Below are the code and all the weights of a small trained network. Each question names an input and a class and asks about switching units off, where a switched-off unit gives its printed mean instead of its output.

import numpy as np


def w(rows, s, z=0):
    codes = np.array(rows[::2]) - 128.0
    scale = np.full(codes.shape[1], s)
    scale[-1] = z or s
    return codes * scale


def f(y):
    return y / 2 * (1 + np.tanh(0.7978845608 * (y + 0.044715 * y**3)))


def log_softmax(a):
    a = a - a.max(-1, keepdims=True)
    return a - np.log(np.exp(a).sum(-1, keepdims=True))


def net(x, mask):
    res = np.array(x, float).reshape(1, 7) / 4 @ E
    y = f(res @ A[0][:, :-1].T + A[0][:, -1])
    res = res + np.where(mask, y, B[0][:, -1]) @ B[0][:, :-1]
    return log_softmax(res[-1] @ U[:, :-1].T + U[:, -1])


A, B = {}, {}
E = w([
[138,201,215,109,110,118,227,123],'x0',
[112,163,73,201,170,107,184,194],'x1',
[133,126,129,128,125,125,127,131],'x2',
[130,108,162,62,233,91,113,173],'x3',
[245,195,103,139,179,135,101,75],'x4',
[128,125,130,131,130,132,129,128],'x5',
[151,64,85,107,146,122,227,87],'x6',
],0.012)
A[0] = w([
[195,162,101,136,146,127,126,126,105],'n1',
[149,142,132,186,76,154,137,86,81],'n2',
[161,161,112,151,147,105,119,101,65],'n3',
[123,74,53,181,160,159,99,161,96],'n4',
[137,125,200,90,104,120,127,72,70],'n5',
[116,118,138,72,110,145,98,72,39],'n6',
[157,51,98,114,142,121,181,65,106],'n7',
[133,161,160,118,118,111,160,123,39],'n8',
[142,125,123,150,98,148,131,134,89],'n9',
[132,136,112,169,135,139,142,143,71],'n10',
[112,95,82,132,125,130,85,141,75],'n11',
[189,153,104,135,146,125,140,105,103],'n12',
[148,148,118,121,162,150,138,95,96],'n13',
[151,168,187,135,102,112,170,123,94],'n14',
[133,143,98,140,86,176,146,139,91],'n15',
[131,109,146,69,107,169,103,103,33],'n16',
[142,92,85,107,141,135,199,106,33],'n17',
[109,180,140,150,105,122,89,135,72],'n18',
[73,89,133,135,111,142,140,166,78],'n19',
[150,122,166,72,250,77,114,168,60],'n20',
[104,145,121,95,173,116,133,157,48],'n21',
[121,114,124,107,86,92,128,158,53],'n22',
[133,147,102,192,74,109,137,107,92],'n23',
[96,178,57,223,181,94,182,210,11],'n24',
[111,164,175,130,160,114,70,160,106],'n25',
[170,166,134,169,159,140,96,98,84],'n26',
[122,96,110,83,104,132,75,79,101],'n27',
[182,170,117,116,150,112,95,68,90],'n28',
[141,162,157,151,110,150,67,188,92],'n29',
[173,99,72,136,125,106,59,123,88],'n30',
[136,156,90,160,77,151,127,98,105],'n31',
[134,98,106,90,162,125,162,120,86],'n32',
[127,181,166,115,112,114,164,128,95],'n33',
[25,80,146,115,75,90,147,173,94],'n34',
[96,100,156,131,111,126,132,133,63],'n35',
[145,185,157,128,126,136,192,173,81],'n36',
[98,132,114,161,93,153,137,63,101],'n37',
[95,184,143,119,115,142,71,143,72],'n38',
],0.016,0.011)
B[0] = w([
[92,128,97,119,105,194,124,148,188],'n1',
[118,85,125,98,156,95,97,163,189],'n2',
[125,133,103,116,110,166,135,144,160],'n3',
[97,182,144,92,186,101,179,78,220],'n4',
[193,154,174,117,133,131,105,93,189],'n5',
[187,131,179,131,100,140,101,104,169],'n6',
[125,130,119,204,92,92,153,132,216],'n7',
[117,151,123,110,151,111,161,103,153],'n8',
[124,109,114,116,137,114,112,134,144],'n9',
[137,123,138,123,117,125,100,114,147],'n10',
[91,151,135,96,163,112,187,83,178],'n11',
[106,124,104,140,115,189,134,144,187],'n12',
[120,134,121,128,107,151,146,151,159],'n13',
[103,164,112,106,170,106,172,93,194],'n14',
[121,93,130,114,138,105,105,143,167],'n15',
[178,128,172,136,111,136,88,101,165],'n16',
[132,125,109,204,95,102,183,146,180],'n17',
[142,96,107,176,116,100,168,128,164],'n18',
[130,145,95,117,135,186,143,168,188],'n19',
[98,50,126,86,152,83,70,176,235],'n20',
[134,87,114,116,128,114,95,121,150],'n21',
[134,131,119,128,123,142,130,148,139],'n22',
[126,67,126,100,156,100,92,153,192],'n23',
[247,155,237,131,69,147,53,86,242],'n24',
[128,108,110,177,103,83,159,136,182],'n25',
[114,141,114,137,109,186,142,160,182],'n26',
[175,158,169,109,132,119,117,98,192],'n27',
[109,145,100,120,99,195,126,167,198],'n28',
[133,132,117,193,106,94,176,126,185],'n29',
[97,184,122,108,183,124,166,90,192],'n30',
[107,79,126,98,142,82,99,171,192],'n31',
[116,105,128,158,111,89,133,138,169],'n32',
[87,154,113,118,173,109,150,93,181],'n33',
[97,158,64,115,115,213,117,169,251],'n34',
[140,127,103,133,130,171,121,145,152],'n35',
[101,166,130,93,171,121,156,74,191],'n36',
[115,89,145,110,142,85,106,156,185],'n37',
[126,103,109,180,109,106,166,118,172],'n38',
],0.014,0.017)
U = w([
[103,130,94,109,122,216,122,184,118],'0',
[95,162,135,74,203,86,163,57,97],'1',
[110,28,132,75,159,51,67,188,80],'2',
[190,135,197,125,96,130,75,81,254],'3',
[122,94,113,244,96,58,172,143,91],'4',
],0.011,0.0077)

Each question gives the input, the list of numbers given to net, and the class t.
The units are the neurons (one row each of A and B). Each row of codes is followed by its name. A weight is (code - 128) times the scale printed after its matrix; where a second scale follows, it is the last column's (A, B and U).
mask holds one flag per neuron, in row order. A switched-off neuron (its flag False) gives its mean, the last column of its row in B, instead of its output. The means were averaged over made-up inputs and are rounded, as every weight is.
A unit's drop is (log p(t) with every unit on - log p(t) with that unit switched off) / (log p(t) with every unit on - log p(t) with every unit switched off).
The circuit of an input: a set's keep is (log p(t) with only the set's units on - log p(t) with every unit switched off) / (log p(t) with every unit on - log p(t) with every unit switched off). Starting from the 12 units with the biggest drops (on a tie, the unit counted first), units are removed one at a time, each time the one whose removal leaves the highest keep (on an exact tie, the one counted first), for as long as the keep stays at least 0.8.
circuit, biggest first: the units of the circuit, biggest drop first
top k neurons: the k neurons with the biggest drops, biggest first
drop when u is switched off: that unit's drop, to one decimal
input [-6,3,-6,-6,4,6,-4], class 1: circuit, biggest first : n4
input [-8,-5,-6,5,7,-1,4], class 1: top 2 neurons : n30, n4
input [1,-1,8,-5,7,-5,-7], class 0: top 4 neurons : n28, n26, n1, n7
input [1,2,-5,-6,4,1,7], class 4: top 4 neurons : n7, n17, n20, n12
input [-4,6,-7,1,-6,7,-8], class 4: top 3 neurons : n29, n25, n38
input [6,1,-3,-6,-6,5,-8], class 4: top 2 neurons : n18, n29
input [5,-8,-2,2,5,1,8], class 3: top 2 neurons : n5, n6
input [-5,-4,-2,5,-3,-5,-5], class 1: top 2 neurons : n11, n30
input [2,-2,8,2,-3,2,0], class 0: top 2 neurons : n24, n4
input [-8,-8,2,4,-4,7,3], class 1: top 2 neurons : n24, n11
input [7,4,2,-4,-6,5,4], class 1: top 2 neurons : n36, n14
input [-8,0,1,1,-7,8,-1], class 1: top 2 neurons : n4, n11
input [-7,8,3,-8,-6,-7,6], class 2: top 3 neurons : n23, n31, n37
input [-4,8,2,0,6,-7,7], class 3: circuit, biggest first : n24
input [-4,-8,-8,-8,-3,0,6], class 2: top 2 neurons : n24, n37
input [2,-5,-2,3,-5,-8,7], class 4: top 2 neurons : n7, n24
input [-8,3,8,1,-8,-7,1], class 0: top 2 neurons : n34, n19
input [-1,7,-2,-4,-5,5,3], class 3: drop when n24 is switched off : 1.9
input [1,5,-6,7,-7,3,-4], class 0: drop when n37 is switched off : 0.1
input [-5,-3,-5,7,3,-1,-8], class 4: circuit, biggest first : n29
input [-4,-5,-6,5,-6,4,-1], class 0: drop when n34 is switched off : 0.6
input [6,0,-8,-4,-8,8,5], class 0: drop when n34 is switched off : 2.3
